Each row has a class, written after it.
-60, 196, 312, -91, 129, -127, -266, 147, 288, 265, 273, 320, 67, 359, 79, 256, -116, -17, 200, -265, -205, -4, -159, -167, -257, 94, 1, 48, -311, -38, -48, 152
<132>
-194, -245, 220, -207, 384, -223, -21, -265, -37, 301, 96, -190, -33, -238, -96, -93, -77, -97, 30, 54, -336, -41, 19, -45, 178, 250, -343, -24, -119, 177, 38, -136
<25>
-20, -11, -8, -186, -247, -361, 135, 35, -458, -73, 58, 3, -138, -59, 114, -196, 52, -268, -341, 207, 169, -154, 122, -275, -44, 30, -206, 200, 82, -127, 301, -136
<132>
-140, -60, 66, -225, -61, -225, -131, 102, -262, -135, 88, -244, -53, -63, 128, -31, 8, 26, -83, 307, 5, -100, 32, 36, 34, -44, -124, 104, -32, -156, 31, -136
<225>
-60, 193, 185, 16, 153, 3, -612, 472, 21, 56, 159, -50, 4, 175, 419, -15, -141, 13, 204, -98, -190, 52, -203, 19, -319, 474, -22, -17, -380, 170, 161, 135
<205>
223, -67, 172, -240, 2, -485, 31, 119, -98, 5, 108, 306, -36, -106, -79, -138, -130, -259, -276, 221, -285, 13, 204, -299, 25, -8, -248, 107, 89, -43, 227, -110
<19>
-67, -249, -279, -126, 275, -94, 81, -130, -27, 401, -15, -101, -63, -342, -74, -399, 86, -104, -103, -142, -257, -121, 46, -51, -35, 208, -77, -62, -61, 48, 61, -202
<224>
50, -256, -175, -178, -56, -27, -55, -102, 320, 156, -200, -214, -74, -203, -187, -208, 316, 42, -19, 39, -106, -115, 30, 53, -39, 321, -205, 213, 161, -367, -46, -170
<225>
-90, 43, -209, -234, 311, -312, 87, -306, -77, 233, 29, -276, -54, -280, 308, -250, 161, 161, 183, 396, -109, 97, -13, -38, 138, 497, 80, 22, -104, 22, 228, -103
<224>
14, -40, -1, -264, -15, -291, -52, 271, -235, -149, 42, -169, 15, -13, 294, -60, -123, -170, -188, 258, -35, -121, 29, -12, -117, 166, -178, 102, -162, -39, 177, -327
<19>
61, -120, 291, 9, -325, 52, 168, -28, -260, -7, 102, 282, -169, 41, 48, -131, -97, -416, -292, -71, -9, -94, 65, -136, -111, 164, 58, 52, -135, 21, -116, -63
<225>
275, 141, 90, 134, -160, 27, -45, 127, -442, -43, 50, 95, 0, -153, 26, -203, 68, -200, -232, 368, -194, 96, 168, 107, 79, 401, 225, -147, -44, 137, 50, 254
<225>
-28, -77, -90, -333, -31, -213, 103, -400, 0, 222, -90, -256, -94, -311, 19, -345, 327, -36, 81, 290, -31, -41, 12, -237, 57, 507, -56, 105, 120, -308, 132, -148
<61>
-264, -289, 4, -227, 198, -139, 112, -145, -4, 354, -62, -188, -222, -236, -62, -274, 304, -92, -239, -8, -374, -113, 115, -83, -21, 143, -168, 119, -156, -143, -35, -282
<65>
114, 214, -48, 1, -37, -104, -697, 443, 193, -151, 88, 187, 151, 457, 350, 199, -146, 154, 101, -5, 52, 114, -125, 27, -238, 194, 67, 113, -187, -126, 160, 70
<61>
-401, 50, 122, -133, 59, -250, -436, 383, 42, -93, 249, 393, -161, 540, 424, 94, -220, -220, 29, -291, 242, -117, -56, -226, -521, 149, -91, 134, -243, -115, 104, -112
<224>
59, -160, -11, -53, -266, 99, -256, 206, -191, -136, -77, 245, -53, 26, 107, -13, -6, -258, -264, 59, 192, -3, 174, 132, -159, -101, -187, 267, -52, -329, 32, 31
<208>
-201, 16, 97, -270, 7, -33, -294, 206, -83, -43, 33, -85, 110, 393, 363, 291, -44, 100, 370, -457, 264, -151, -143, -43, -196, -215, -10, 154, -12, -137, 182, -166
<132>
72, -277, -82, -207, 157, -21, 89, -238, 216, 455, -116, -209, -33, -328, -132, -200, 132, -145, -5, -146, -471, -156, -60, -149, -70, 246, -309, 53, -172, -127, -72, 16
<204>
16, -199, 140, -218, -62, -67, 88, 112, -316, -98, 57, 30, -212, -207, -178, -312, 74, -391, -293, 145, -149, -67, 106, 139, -276, 236, -135, -102, 121, 178, 165, -14
<204>
-181, -255, -118, -195, 168, -177, -50, -463, -102, 334, -90, -44, -358, -184, -69, -173, 196, -88, 32, -59, 142, 42, 32, -89, 76, 155, -380, 138, 191, -172, -12, 2
<208>
-242, 42, 348, -329, 44, -351, -476, 391, -192, 213, 99, 38, -52, 344, 168, 39, -427, -95, -88, -576, -27, 38, -236, -430, -342, -108, -66, 80, -164, -73, 160, -315
<225>
-170, 92, 309, -152, 135, 84, -528, 282, 197, -228, 285, -42, 5, 514, 259, 244, -115, 91, 254, -131, -154, 27, -79, 55, -218, 40, 68, 189, -484, -52, -175, -140
<204>
-131, -123, 119, -265, -14, 167, -28, 40, 264, 111, 23, -101, 16, -99, -141, -297, 120, -74, -11, 77, -140, 35, 56, 71, -86, 249, 130, 200, -255, -318, -238, -292
<19>
-40, 159, 214, -145, 278, -83, -432, 179, 134, 276, -38, 59, 204, 194, 17, 88, -293, -110, 351, -428, -281, 87, -249, -137, -216, 415, 132, -18, -209, -87, 162, -42
<19>
62, -145, -81, -301, 13, -290, -210, 55, -463, -51, 71, 44, -145, -40, 255, -157, -32, -362, -39, 40, 161, -108, 103, 217, -177, 138, -221, -129, 90, -164, -88, 176
<25>
-158, -147, -96, -184, 34, 27, -8, -166, -35, 313, -2, -35, 45, -352, -283, -320, 193, 47, 71, 40, 164, -15, -6, 110, 49, 174, 46, 141, 243, -426, 85, -263
<53>
-57, 36, 173, -197, 28, -257, 22, -220, -501, 193, 217, 60, -59, 10, -132, -221, -13, -360, 46, -76, 46, -79, -17, -14, 57, 141, -181, 37, 29, -151, -44, 81
<113>
120, 272, 206, 44, 153, -137, -451, 255, -31, 37, 198, 137, 114, 261, 233, 168, -341, -33, 245, -376, -175, 3, -228, 26, -201, 281, 242, 132, -345, 51, 348, -48
<132>
-133, 88, 485, -16, 226, 46, -627, 464, 325, 83, 252, 312, 57, 366, 85, 277, -167, 43, 118, -231, -338, 110, -93, 91, -357, 93, -84, 23, -360, -83, -93, 9
<208>
-43, 196, 170, 7, 209, -257, -546, 547, 203, 60, 195, -63, 188, 353, 159, 171, -42, 113, -121, -370, -156, -31, -18, 11, -393, 203, -194, -8, -248, 40, 229, 90
<65>
-180, -121, 370, -132, 56, -63, -256, 179, -300, 203, 200, 118, 30, 106, -168, -55, 72, -163, -217, -188, -204, -51, 110, -71, -56, -47, -298, 49, -52, -224, -137, -141
<53>
19, 276, -66, -146, 66, -95, -466, 240, -20, -14, -23, -10, 83, 322, 428, 205, -189, -37, 304, -315, 220, -33, -115, -37, -204, 248, 316, 79, -293, 7, 205, 100
<224>
-399, -253, 148, -23, 338, 146, 217, -148, -14, 342, 54, -134, -140, -330, -262, -291, 173, 51, -4, 159, -361, 114, 1, -137, 89, 76, -346, 1, 18, 161, -11, -361
<132>
-3, 226, 117, 89, -119, 185, -450, 612, 323, -269, -1, 40, 104, 335, 347, 187, -49, -16, 4, -80, 22, -93, -10, 168, -423, 239, 181, 122, -458, -194, -1, 27
<113>
-163, 283, 66, -175, 98, -129, -525, 33, -43, -286, 227, 124, 90, 518, 392, 326, -217, 59, 455, -72, 213, 73, -191, 77, -295, 198, 341, 162, -290, -159, 176, -136
<224>
-210, -269, 79, -48, 338, -108, 169, -562, -308, 589, -137, -378, -143, -381, -398, -161, 178, -131, -208, -421, -433, -73, -4, -62, 142, 40, -279, -9, -108, -75, -43, -111
<65>
33, -93, -275, -242, 113, -204, -151, -80, -234, 193, -311, -417, -203, -375, 84, -233, 280, 108, -68, 137, 22, 27, 16, 194, 19, 343, -79, 13, 126, -123, 247, -17
<206>
-248, -220, -44, -73, -234, -25, 139, -227, 11, -67, 36, -101, -34, -74, -163, -290, 176, -68, -145, -117, 27, -258, -4, -132, -162, 60, 83, 8, 87, -280, -9, -172
<224>
-52, -120, 166, -288, -124, -120, 57, 236, -125, 201, -157, -140, -33, -106, -83, -130, -73, -135, -226, -211, 285, -28, -54, 221, -34, -58, -89, -98, 195, -46, -43, 133
<208>
182, -210, -111, -62, -24, 4, -23, -566, 2, 123, -92, -525, -193, -428, 5, -259, 177, 132, 142, -181, 157, -39, -109, 90, 99, 381, -151, 129, 73, -75, 72, -180
<25>
-106, -101, -4, -132, -233, 77, -261, -122, -455, -201, 2, -3, -152, -147, -57, -186, -72, -313, -53, 124, 409, -20, 110, 90, -52, 43, 37, 83, 26, -275, -64, 0
<25>
148, -91, -68, -174, -225, 125, 53, -197, -420, -14, -84, 5, -42, -233, -190, -342, -20, -384, 2, 121, 134, 101, 49, 56, 47, 237, 67, 71, 169, -11, 27, 130
<225>
173, 120, -31, -140, -208, -87, -583, 430, 34, -32, 65, 35, 95, 418, 466, 91, -90, 87, -44, -385, 281, 0, -130, 45, -397, 148, 88, 127, -190, -23, 231, 42
<205>
-367, -248, 451, -141, -16, 123, -61, 346, -195, -17, 167, 218, -143, -78, -204, -306, 31, -265, -315, 278, -51, 135, 137, 184, -115, 204, -232, -118, 88, 163, -120, 22
<53>
56, -217, 149, -103, -33, -173, -224, 117, -485, -25, 178, -54, -68, -45, 68, -158, -45, -272, -293, 50, -169, -66, 67, -11, -43, 128, -454, -4, -97, 133, 79, -97
<65>
-223, -355, -241, -346, 112, -255, -90, -205, -434, 188, -92, -393, -181, -147, 73, -252, 101, 17, 5, 2, -246, -193, -94, -203, 180, -150, -199, 20, 98, -73, 82, -257
<204>
-3, -145, 280, -215, -26, -240, 121, -55, -170, 290, 185, 43, 89, 104, 71, 7, -149, -303, -203, -184, -65, -153, -64, 18, -34, 62, -375, 91, -221, -10, -102, 32
<205>
28, -90, -26, -42, 137, -56, 58, -67, 274, 322, 217, 94, 46, -253, -64, -462, 168, 103, 47, 532, -305, 100, -36, -55, 85, 899, 67, 54, 36, 166, 251, -403
<225>
-152, 251, 92, 36, -77, 26, -367, 318, -244, -33, 15, 248, 13, 326, 6, 123, -169, -79, 10, -271, 178, 28, -66, -21, -162, -186, 385, 117, -47, -219, 131, -126
<208>
72, -261, -276, -389, 92, -364, -318, -385, 2, -198, 83, -293, -108, -195, 300, -385, 184, 234, 150, 211, 58, 52, 132, 75, 69, 451, -3, 239, 94, -205, 410, -185
<206>
44, -158, -22, -59, -106, -96, 78, -6, 451, 99, 37, 52, 24, -272, -12, -256, 263, 122, -59, 286, -370, -150, 48, -242, -27, 277, -175, 385, -51, -161, 374, -246
<206>
41, -237, 128, -35, -40, -78, 89, 168, -438, 132, 58, -271, 28, -22, -31, -147, -59, -281, -455, -433, -182, -296, 8, 91, -106, -129, -389, -278, -111, 269, -120, 40
<113>
-227, -187, 108, -316, 47, -277, 129, -375, -92, 244, -23, -244, 13, -302, -194, -307, 248, -4, 3, 71, -94, -121, -11, -9, 91, 282, -48, 158, 182, -400, 251, -234
<61>
-160, 165, 155, -22, 220, -284, -604, 297, -145, 54, 171, -52, -38, 322, 431, 53, -175, 37, 56, -361, 63, 40, -115, -62, -308, 412, -70, -97, -266, 73, 192, 125
<224>
-358, -87, 142, -173, 3, -22, -48, 166, 18, 175, 254, 272, -19, 68, 108, -22, 29, -113, -23, 142, 338, -62, 79, 87, -167, 12, -287, 50, -94, -107, -125, 171
<206>
75, -250, 125, -189, -111, -78, -76, 174, -606, 20, 84, 130, -107, -27, -112, -271, 3, -326, -440, -232, -33, 10, 119, 264, -202, -124, -132, -208, 108, 204, 1, 99
<224>
-95, -133, 157, -129, 5, -325, -147, 58, -432, -74, 364, 204, -11, 123, 141, -126, 9, -32, -266, 270, 88, 3, 161, 156, 15, 81, -136, -110, 22, -45, 0, -123
<224>
-229, -152, 299, -42, 26, -197, -474, 312, 176, 6, 354, 262, -17, 327, 74, -7, -127, 47, -223, -223, -387, -118, -165, -116, -439, 83, -110, -30, -216, 43, 186, -252
<61>
16, -185, 5, -243, -350, -156, -117, 131, -398, -25, 160, 265, -40, 139, -23, -275, -158, -336, -327, -61, 172, -5, -44, -69, -193, -102, -187, 164, 52, -27, 119, -60
<19>
129, -87, -26, -295, -195, -115, -271, 115, -233, -171, 8, -82, -84, -111, 335, -256, 276, -195, 58, 339, 374, -30, 173, 178, -168, 611, -273, 131, 196, -182, 214, 51
<25>
-225, -299, -37, -200, 128, -229, 18, -283, 60, 122, 47, -456, -242, -319, 54, -289, 205, 74, -112, 195, -263, -148, -14, -5, 2, 360, -305, 214, -138, -145, 49, -263
<225>
-155, -61, -81, -225, 67, -32, -13, -79, -25, 132, -30, -321, 48, -205, -89, -275, 263, -185, -90, -5, -370, -152, 24, -45, -225, 369, -78, 121, -151, -112, 162, 64
<53>
156, -193, 167, -239, 39, -255, -319, 209, -210, 222, 307, -151, -151, -235, -71, -361, -61, -283, -337, -168, -243, -221, 60, 27, -134, 264, -413, 178, -327, -6, 67, -169
<132>
-178, -244, 8, -211, -58, -171, 26, -312, 201, 77, 327, -150, 44, -147, 99, -356, 280, 19, -88, 237, 19, -181, 136, -95, -74, 428, -300, 179, -79, -292, 51, -68
<208>
-264, -18, 146, 78, 90, -89, -6, -99, -426, 52, 138, -76, 30, -29, 22, -48, 53, -160, -57, 179, -115, -130, 64, -113, 109, 109, -321, -9, -99, 1, 89, 28
<113>
-213, -110, 63, 169, -193, 70, 55, 198, -275, -16, 9, 44, -56, -69, -93, -142, 77, -325, -338, 158, 114, -232, 128, -64, -80, 48, -381, -5, 20, -173, -137, 43
<205>
-162, -188, 364, 36, -82, 106, -610, 207, -110, -72, 209, 324, -102, 501, 110, -54, -275, -335, -181, -604, -114, -6, -73, -150, -436, 213, -103, -60, -312, -79, -183, -95
<61>
-14, -178, 135, -131, -364, 6, -314, 123, -257, -361, 151, -131, -35, -47, 54, -264, 130, -147, -320, 268, 173, 29, 163, -23, -289, 358, -391, 243, 43, -19, 326, -51
<225>
-191, -183, 137, -260, 125, 8, -46, -79, 225, 291, 114, -301, -149, -368, -72, -384, 254, -43, 123, 308, -158, -95, -61, -125, -110, 626, -367, 20, -76, -112, -128, -314
<205>
-53, -37, -318, -195, 309, -196, 23, -99, 185, 51, -177, -433, -219, -329, 341, -48, 381, 215, 254, 357, -71, -149, 124, 160, 173, 155, -119, 165, -18, -232, 21, -29
<61>
-385, -79, 299, -189, 101, 60, -854, 460, 105, -39, 208, 275, -123, 494, 121, 43, -104, -198, 56, -165, -62, 59, -39, -162, -448, 449, -110, 36, -298, 179, 106, -108
<65>
-210, 259, -60, -82, -10, 1, -689, 464, 84, -52, 19, 168, 91, 584, 304, 338, -252, 19, 309, -250, 227, 32, -268, -47, -314, -52, 57, 322, -295, -219, 107, -16
<19>
-198, -89, -90, -269, -128, -148, 108, -398, -595, 192, 61, 104, 14, 50, -104, 38, -72, -320, 114, -235, 639, -152, -32, -108, 11, -187, -165, -24, 300, -150, 74, 139
<132>
105, 82, 53, -187, 241, -318, -685, 325, -3, 103, 215, 52, 185, 421, 424, 249, -130, 37, 79, -266, -214, -27, -25, -90, -260, 214, -358, 130, -372, -51, 190, 9
<206>
6, 88, 193, -103, 42, 15, -576, 324, 216, -25, 146, 15, 75, 288, 301, 253, -29, 133, 27, -158, -124, 5, -80, 24, -324, 274, 40, 114, -374, 58, 162, -66
<53>
-332, -332, 147, -91, -117, -51, 39, -102, -623, 16, 173, 119, -95, -5, -108, -72, -53, -358, -336, -23, -45, -270, 132, -66, 54, -290, -226, 35, -78, 72, 68, -35
<132>
-263, 358, 231, 111, 146, 118, -364, 559, 276, 92, 127, 91, 235, 296, 211, 261, -79, 147, 84, 48, -6, 13, -24, -184, -243, 259, 187, -15, -440, -21, 32, -193
<224>
-200, -114, -114, -144, 490, 31, -115, -218, 333, 347, -159, -468, -56, -364, -309, -185, 215, 192, 123, 60, -369, 79, 11, -2, 56, 274, -116, -253, -26, -49, -237, -41
<61>
